Below is a small trained network, with its code and all its weights. Each question gives an input and a class and asks what happens when units are switched off, that is, made to give their printed mean instead of their output.

import numpy as np


def w(rows, s, z=0):
    codes = np.array(rows[::2]) - 128.0
    scale = np.full(codes.shape[1], s)
    scale[-1] = z or s
    return codes * scale


def norm(h):
    return h / np.sqrt((h * h).mean(-1, keepdims=True) + 1e-5)


def f(y):
    return np.maximum(y, 0)


def log_softmax(a):
    a = a - a.max(-1, keepdims=True)
    return a - np.log(np.exp(a).sum(-1, keepdims=True))


def net(x, mask):
    res = np.array(x, float).reshape(1, 5) / 4 @ E
    u = 0
    for l in range(4):
        y = f(norm(res) @ A[l][:, :-1].T + A[l][:, -1])
        res = res + np.where(mask[u : u + 6], y, B[l][:, -1]) @ B[l][:, :-1]
        u += 6
    return log_softmax(norm(res)[-1] @ U[:, :-1].T + U[:, -1])


A, B = {}, {}
E = w([
[195,159,111,209,120,68,75],'x0',
[169,20,186,104,140,57,1],'x1',
[152,164,101,105,45,50,198],'x2',
[35,39,128,184,198,142,161],'x3',
[122,104,199,180,187,187,134],'x4',
],0.0019)
A[0] = w([
[93,68,57,87,136,104,181,2],'0.n1',
[233,100,126,161,102,114,98,108],'0.n2',
[134,168,93,103,4,52,156,183],'0.n3',
[123,74,84,108,153,201,81,175],'0.n4',
[191,145,92,174,170,72,115,84],'0.n5',
[129,132,106,79,71,156,122,158],'0.n6',
],0.0037,0.0018)
B[0] = w([
[227,177,83,245,31,117,85,159],'0.n1',
[50,194,189,111,85,144,98,192],'0.n2',
[148,82,53,87,199,97,254,252],'0.n3',
[121,163,129,56,106,179,91,196],'0.n4',
[53,167,142,145,148,126,104,172],'0.n5',
[101,202,155,107,157,97,159,176],'0.n6',
],0.0035,0.0031)
A[1] = w([
[135,114,143,44,136,138,73,191],'1.n1',
[77,3,121,192,94,77,153,66],'1.n2',
[125,149,101,184,124,208,188,6],'1.n3',
[203,30,121,12,30,35,35,103],'1.n4',
[122,38,234,103,167,153,74,92],'1.n5',
[152,121,201,237,142,48,131,120],'1.n6',
],0.0031,0.0013)
B[1] = w([
[2,154,101,127,174,149,157,215],'1.n1',
[61,216,97,212,96,136,111,193],'1.n2',
[164,68,174,138,120,195,160,192],'1.n3',
[131,79,184,210,227,181,187,252],'1.n4',
[181,61,84,43,112,218,216,229],'1.n5',
[56,177,102,33,92,170,72,190],'1.n6',
],0.0035,0.0023)
A[2] = w([
[135,81,146,109,112,113,166,11],'2.n1',
[196,140,191,175,83,191,131,50],'2.n2',
[97,101,111,234,126,116,108,206],'2.n3',
[105,175,129,166,130,164,55,135],'2.n4',
[130,255,91,148,78,98,170,175],'2.n5',
[138,212,112,109,170,143,64,95],'2.n6',
],0.0047,0.0013)
B[2] = w([
[121,195,113,79,150,82,120,142],'2.n1',
[175,137,4,133,202,123,119,153],'2.n2',
[67,161,185,105,150,192,57,194],'2.n3',
[120,176,58,10,26,143,87,187],'2.n4',
[203,60,219,155,103,74,82,254],'2.n5',
[88,112,153,161,88,34,69,169],'2.n6',
],0.0043,0.0035)
A[3] = w([
[177,129,192,174,106,133,159,251],'3.n1',
[59,72,97,166,87,102,166,45],'3.n2',
[103,167,133,95,148,160,59,68],'3.n3',
[153,134,31,47,212,116,108,186],'3.n4',
[134,78,104,108,103,254,197,161],'3.n5',
[104,198,127,109,103,159,100,100],'3.n6',
],0.0046,0.0012)
B[3] = w([
[119,135,78,99,131,240,87,193],'3.n1',
[189,222,91,216,79,194,79,153],'3.n2',
[83,200,142,99,94,155,211,203],'3.n3',
[61,136,40,207,96,101,197,192],'3.n4',
[141,131,235,154,253,78,31,253],'3.n5',
[131,95,37,46,87,168,106,182],'3.n6',
],0.0038,0.0037)
U = w([
[243,148,156,121,122,110,193,136],'0',
[63,93,212,135,249,191,102,152],'1',
[108,98,58,91,115,46,233,136],'2',
[52,174,117,55,57,184,58,140],'3',
[103,5,122,132,87,130,136,9],'4',
[152,97,196,166,63,49,30,119],'5',
[160,142,73,210,113,181,129,112],'6',
],0.011,0.014)

Each question gives the input, the list of numbers given to net, and the class t.
The units are the neurons (one row each of A and B). Each row of codes is followed by its name. A weight is (code - 128) times the scale printed after its matrix; where a second scale follows, it is the last column's (A, B and U).
mask holds one flag per neuron, layer by layer. A switched-off neuron (its flag False) gives its mean, the last column of its row in B, instead of its output. The means were averaged over made-up inputs and are rounded, as every weight is.
A unit's drop is (log p(t) with every unit on - log p(t) with that unit switched off) / (log p(t) with every unit on - log p(t) with every unit switched off).
The circuit of an input: a set's keep is (log p(t) with only the set's units on - log p(t) with every unit switched off) / (log p(t) with every unit on - log p(t) with every unit switched off). Starting from the 12 units with the biggest drops (on a tie, the unit counted first), units are removed one at a time, each time the one whose removal leaves the highest keep (on an exact tie, the one counted first), for as long as the keep stays at least 0.8.
units of the circuit, in order: the units of the circuit, biggest drop first
most important unit: the unit with the biggest drop
k most important neurons: the k neurons with the biggest drops, biggest first
k most important neurons of layer l: the k neurons of layer l with the biggest drops, biggest first
input [-7,-3,0,4,-7], class 6: 3 most important neurons	[3.n2; 0.n1; 1.n5]
input [1,6,7,7,-5], class 1: units of the circuit, in order	[1.n4]
input [-1,4,3,5,-8], class 6: units of the circuit, in order	[3.n2; 0.n1; 1.n4]
input [4,8,6,-7,-6], class 2: units of the circuit, in order	[0.n3; 3.n4]
input [-8,-2,1,-7,1], class 2: units of the circuit, in order	[0.n3; 2.n3]
input [6,-3,-7,-6,-8], class 5: 2 most important neurons of layer 2	[2.n5; 2.n6]
input [4,7,4,-2,3], class 1: 4 most important neurons	[1.n4; 0.n1; 1.n2; 1.n5]
input [5,8,3,-3,4], class 3: 2 most important neurons	[0.n2; 1.n6]
input [-8,0,-1,4,-8], class 5: 3 most important neurons	[0.n1; 1.n5; 0.n6]
input [5,-7,-4,-6,-8], class 0: units of the circuit, in order	[2.n5; 0.n3]
input [3,0,6,-6,7], class 5: 3 most important neurons	[2.n5; 1.n5; 0.n2]
input [-4,-7,6,3,-4], class 0: 2 most important neurons	[2.n5; 0.n1]
input [-1,-6,7,5,2], class 6: 2 most important neurons of layer 0	[0.n1; 0.n4]
input [4,2,6,6,-7], class 6: units of the circuit, in order	[3.n2]
input [5,5,-1,3,-6], class 3: 2 most important neurons	[0.n5; 2.n4]
input [5,5,5,-2,-8], class 2: 2 most important neurons	[0.n3; 3.n5]
input [-2,7,8,-8,1], class 2: 2 most important neurons of layer 3	[3.n5; 3.n4]
input [2,8,8,5,-8], class 6: units of the circuit, in order	[3.n2; 1.n4; 2.n5]
input [-2,0,-3,-8,-7], class 2: 2 most important neurons of layer 0	[0.n3; 0.n1]
input [3,8,-4,-5,4], class 3: most important unit	0.n3
input [3,-3,-7,-7,-3], class 5: 2 most important neurons	[2.n5; 2.n6]
input [-8,4,-7,-4,-8], class 1: 2 most important neurons of layer 0	[0.n2; 0.n5]
input [1,6,6,4,-7], class 6: 3 most important neurons	[3.n2; 0.n3; 1.n4]
input [3,-3,-5,-2,4], class 3: 2 most important neurons	[0.n3; 2.n4]
input [-2,-5,1,0,-6], class 0: 3 most important neurons of layer 2	[2.n5; 2.n4; 2.n2]
input [3,-1,-5,-5,-2], class 5: 2 most important neurons of layer 2	[2.n6; 2.n5]
